Below is a small trained network, with its code and all its weights. Each question gives an input and a class and asks what happens when units are switched off, that is, made to give their printed mean instead of their output.

import numpy as np


def w(rows, s, z=0):
    codes = np.array(rows[::2]) - 128.0
    scale = np.full(codes.shape[1], s)
    scale[-1] = z or s
    return codes * scale


def f(y):
    return y / 2 * (1 + np.tanh(0.7978845608 * (y + 0.044715 * y**3)))


def log_softmax(a):
    a = a - a.max(-1, keepdims=True)
    return a - np.log(np.exp(a).sum(-1, keepdims=True))


def net(x, mask):
    res = np.array(x, float).reshape(1, 7) / 4 @ E
    y = f(res @ A[0][:, :-1].T + A[0][:, -1])
    res = res + np.where(mask, y, B[0][:, -1]) @ B[0][:, :-1]
    return log_softmax(res[-1] @ U[:, :-1].T + U[:, -1])


A, B = {}, {}
E = w([
[128,132,207,47,215,172,144,138,108,110],'x0',
[132,173,165,84,112,137,254,104,159,202],'x1',
[175,206,112,131,204,14,144,102,167,134],'x2',
[93,238,96,111,98,199,112,162,175,90],'x3',
[132,113,144,217,165,187,165,61,214,65],'x4',
[195,152,206,186,89,93,117,239,126,110],'x5',
[56,189,175,153,85,104,84,57,193,169],'x6',
],0.0078)
A[0] = w([
[162,81,163,170,16,109,119,192,112,155,170],'n0',
[119,80,74,137,108,120,46,100,84,94,185],'n1',
[112,73,95,142,102,121,5,133,49,108,163],'n2',
[151,63,79,122,152,165,75,161,66,81,253],'n3',
[41,158,127,158,148,139,148,24,231,130,211],'n4',
[187,105,188,110,196,100,170,147,100,54,158],'n5',
[108,254,95,129,96,82,113,166,187,150,163],'n6',
[129,188,197,145,149,109,134,156,131,116,241],'n7',
[197,122,195,103,241,83,139,130,92,115,145],'n8',
[142,94,156,173,86,147,126,192,114,130,225],'n9',
[118,96,121,53,137,135,175,119,27,206,142],'n10',
[129,75,117,64,116,127,217,103,84,135,224],'n11',
],0.0069,0.0025)
B[0] = w([
[150,130,170,223,42,123,92,158,72,122,221],'n0',
[65,84,78,163,165,94,93,111,149,89,198],'n1',
[47,64,99,139,169,19,4,141,98,56,221],'n2',
[100,70,65,144,178,128,138,193,83,72,224],'n3',
[90,121,184,155,130,186,179,1,230,141,255],'n4',
[196,120,146,133,200,121,142,219,138,147,208],'n5',
[184,233,50,68,71,103,45,61,143,133,226],'n6',
[195,178,152,81,143,128,72,158,150,122,195],'n7',
[187,108,152,115,213,81,133,182,160,194,218],'n8',
[137,135,165,186,76,144,108,216,36,88,199],'n9',
[68,97,130,48,90,69,194,134,32,209,208],'n10',
[90,99,114,113,109,95,233,150,116,178,199],'n11',
],0.0072,0.0073)
U = w([
[40,34,47,157,180,46,37,147,92,73,2],'0',
[180,255,22,76,67,73,63,89,148,145,148],'1',
[242,119,181,108,250,69,132,186,135,183,71],'2',
[55,88,113,39,110,64,209,138,33,232,175],'3',
[157,119,230,216,9,109,98,178,63,125,137],'4',
[162,113,45,145,167,234,216,210,90,51,168],'5',
[109,95,134,229,143,139,212,15,231,157,169],'6',
[38,183,243,56,117,235,76,99,157,113,141],'7',
],0.0068,0.00079)

Each question gives the input, the list of numbers given to net, and the class t.
The units are the neurons (one row each of A and B). Each row of codes is followed by its name. A weight is (code - 128) times the scale printed after its matrix; where a second scale follows, it is the last column's (A, B and U).
mask holds one flag per neuron, in row order. A switched-off neuron (its flag False) gives its mean, the last column of its row in B, instead of its output. The means were averaged over made-up inputs and are rounded, as every weight is.
A unit's drop is (log p(t) with every unit on - log p(t) with that unit switched off) / (log p(t) with every unit on - log p(t) with every unit switched off).
The circuit of an input: a set's keep is (log p(t) with only the set's units on - log p(t) with every unit switched off) / (log p(t) with every unit on - log p(t) with every unit switched off). Starting from all 12 units, units are removed one at a time, each time the one whose removal leaves the highest keep (on an exact tie, the one counted first), for as long as the keep stays at least 0.8.
circuit, biggest first: the units of the circuit, biggest drop first
k most important neurons: the k neurons with the biggest drops, biggest first
drop of u: that unit's drop, to one decimal
input [-1,-4,2,-2,-7,5,8], class 1: 3 most important neurons : [n6, n3, n7]
input [-6,-2,-7,-7,-5,6,-5], class 0: most important neuron : [n2]
input [2,-6,4,7,6,5,-1], class 1: circuit, biggest first : [n6, n7]
input [-3,-6,0,8,0,8,-8], class 0: 4 most important neurons : [n2, n3, n1, n4]
input [0,-7,-7,-8,4,7,5], class 0: 2 most important neurons : [n2, n1]
input [5,-2,2,1,6,-5,-4], class 6: 2 most important neurons : [n4, n9]
input [8,-1,1,-1,8,-6,-5], class 2: drop of n4 : -0.1
input [-3,4,-1,3,-7,5,-7], class 4: drop of n9 : 0.3
input [4,-5,-8,3,2,3,2], class 0: 2 most important neurons : [n2, n3]
input [7,-5,-7,8,-5,3,-4], class 0: drop of n2 : 0.6
input [8,-2,0,-6,6,-7,-8], class 2: 2 most important neurons : [n8, n5]
